Here is a tiny trained network, its code and every weight. The questions are about switching its units off for an input and a target symbol, where a switched-off unit gives its printed mean instead of its output.

import numpy as np


def w(rows, s, z=0):
    codes = np.array(rows[::2]) - 128.0
    scale = np.full(codes.shape[1], s)
    scale[-1] = z or s
    return codes * scale


def f(y):
    return y / 2 * (1 + np.tanh(0.7978845608 * (y + 0.044715 * y**3)))


def softmax(a):
    e = np.exp(a - a.max(-1, keepdims=True))
    return e / e.sum(-1, keepdims=True)


def log_softmax(a):
    a = a - a.max(-1, keepdims=True)
    return a - np.log(np.exp(a).sum(-1, keepdims=True))


def net(x, mask):
    ids = ['ΞΦαβγδεηθμπσ'.index(c) for c in x.split()]
    T = len(ids)
    res = E[ids] + P[:T]
    r = res
    for j in range(2):
        rows = slice(2 * j, 2 * j + 2)
        q, k, v = (r @ M[0][rows].T for M in (Q, K, V))
        z = softmax(np.where(np.tri(T) > 0, q @ k.T / 2**0.5, -1e9)) @ v
        o = O[0][rows]
        res = res + np.where(mask[j], z, o[:, -1]) @ o[:, :-1]
    y = f(res @ A[0][:, :-1].T + A[0][:, -1])
    res = res + np.where(mask[2:6], y, B[0][:, -1]) @ B[0][:, :-1]
    return log_softmax(res[-1] @ U[:, :-1].T + U[:, -1])


Q, K, V, O, A, B = {}, {}, {}, {}, {}, {}
E = w([
[161,222,151,53,160,119,117],'Ξ',
[106,177,170,199,192,159,130],'Φ',
[179,119,166,172,199,181,86],'α',
[112,103,188,48,154,97,72],'β',
[71,179,168,62,163,82,118],'γ',
[69,151,109,152,7,167,69],'δ',
[121,137,162,112,165,119,111],'ε',
[113,165,196,123,159,124,81],'η',
[92,72,181,162,208,153,71],'θ',
[186,167,191,39,116,139,69],'μ',
[178,103,94,154,55,46,56],'π',
[109,185,81,211,129,87,54],'σ',
],0.013)
P = w([
[134,144,254,143,132,118,104],'0',
[132,147,222,139,121,124,104],'1',
[131,144,197,124,123,136,94],'2',
[123,143,176,109,127,134,79],'3',
[122,148,156,102,128,131,71],'4',
[122,145,140,92,132,136,66],'5',
[124,148,122,84,127,136,60],'6',
[119,152,112,75,131,138,53],'7',
[121,148,97,61,129,135,47],'8',
[115,155,89,56,136,133,43],'9',
],0.0091)
Q[0] = w([
[121,212,213,91,185,121,2],'head 1',
[125,110,71,190,147,127,221],'head 1',
[128,105,62,185,69,120,170],'head 2',
[128,107,60,180,99,138,154],'head 2',
],0.015)
K[0] = w([
[116,126,8,163,93,122,83],'head 1',
[136,138,216,155,163,126,176],'head 1',
[134,126,198,111,175,144,174],'head 2',
[141,134,177,126,151,130,167],'head 2',
],0.018)
V[0] = w([
[97,203,128,167,254,133,126],'head 1',
[54,142,132,96,156,250,190],'head 1',
[188,61,138,48,210,112,163],'head 2',
[76,136,220,55,148,192,106],'head 2',
],0.0089)
O[0] = w([
[107,227,110,179,254,102,55,132],'head 1',
[52,186,121,172,184,203,220,2],'head 1',
[169,106,178,127,230,75,179,25],'head 2',
[79,139,190,112,167,189,134,190],'head 2',
],0.0087,0.0079)
A[0] = w([
[75,255,138,140,182,100,190,158],'neuron 1',
[3,74,162,126,185,68,145,11],'neuron 2',
[125,139,136,130,119,137,114,14],'neuron 3',
[141,148,113,22,49,83,124,56],'neuron 4',
],0.0075,0.0012)
B[0] = w([
[182,163,115,166,39,99,163,168],'neuron 1',
[2,67,104,142,103,35,131,145],'neuron 2',
[119,119,117,130,129,126,112,137],'neuron 3',
[129,100,123,191,158,152,129,245],'neuron 4',
],0.011,0.012)
U = w([
[120,164,53,87,148,108,52,116],'Ξ',
[97,79,146,38,170,81,133,73],'Φ',
[160,96,156,235,254,192,158,105],'α',
[67,66,112,224,203,126,146,77],'β',
[110,132,233,165,100,124,73,170],'γ',
[204,184,143,67,92,99,172,98],'δ',
[78,132,80,83,59,42,164,70],'ε',
[131,125,75,239,141,125,182,96],'η',
[119,115,85,107,149,113,144,254],'θ',
[180,58,117,139,117,81,153,117],'μ',
[164,118,197,50,180,154,128,59],'π',
[76,104,113,110,92,210,163,128],'σ',
],0.0067,0.0096)

Each question gives the input, a string of symbols that net reads in full, and the target symbol t.
The units are the heads (2 rows each of Q, K, V and O) and the neurons (one row each of A and B). Each row of codes is followed by its name. A weight is (code - 128) times the scale printed after its matrix; where a second scale follows, it is the last column's (O, A, B and U).
mask holds one flag per unit, heads first, then neurons. A switched-off unit (its flag False) gives its mean, the last column of its rows in O or B, instead of its output. The means were averaged over made-up inputs and are rounded, as every weight is.
A unit's drop is (log p(t) with every unit on - log p(t) with that unit switched off) / (log p(t) with every unit on - log p(t) with every unit switched off).
The circuit of an input: a set's keep is (log p(t) with only the set's units on - log p(t) with every unit switched off) / (log p(t) with every unit on - log p(t) with every unit switched off). Starting from all 6 units, units are removed one at a time, each time the one whose removal leaves the highest keep (on an exact tie, the one counted first), for as long as the keep stays at least 0.8.
units of the circuit, in order: the units of the circuit, biggest drop first
top k neurons: the k neurons with the biggest drops, biggest first
heads that matter: for each layer, one digit per head in row order, 1 if its drop is at least 0.15 and else 0, layers parted by /
drop when u is switched off: that unit's drop, to one decimal
input σ β γ σ σ Ξ Ξ δ θ, target σ: units of the circuit, in order : [head 1; head 2]
input β α θ π ε α μ, target μ: heads that matter : 11
input Ξ δ σ θ α γ η α, target Ξ: top 2 neurons : [neuron 4; neuron 1]
input σ γ β π σ θ Ξ ε π, target μ: top neuron : [neuron 4]
input μ θ ε Ξ Ξ γ γ ε Ξ β, target Φ: units of the circuit, in order : [head 2; neuron 2; neuron 1]
input π σ σ α α δ γ, target σ: units of the circuit, in order : [head 1; head 2]
input Ξ γ θ Ξ θ β Φ, target η: units of the circuit, in order : [head 1; neuron 1]
input ε ε Φ β ε Φ θ, target β: units of the circuit, in order : [head 1; neuron 2]
input η γ θ, target β: units of the circuit, in order : [neuron 2; head 1]
input π μ σ, target Ξ: heads that matter : 10
input ε σ σ β Φ μ η σ Φ, target Ξ: heads that matter : 11
input Φ π μ α σ β α, target Ξ: units of the circuit, in order : [head 1; head 2; neuron 4]
input Ξ β σ μ, target Ξ: drop when head 2 is switched off : 0.4
input β γ π Ξ Ξ β, target μ: drop when head 2 is switched off : 0.3
input Ξ Φ σ δ, target σ: drop when head 1 is switched off : 0.9
input Ξ σ Ξ γ Ξ α α π, target μ: top neuron : [neuron 4]
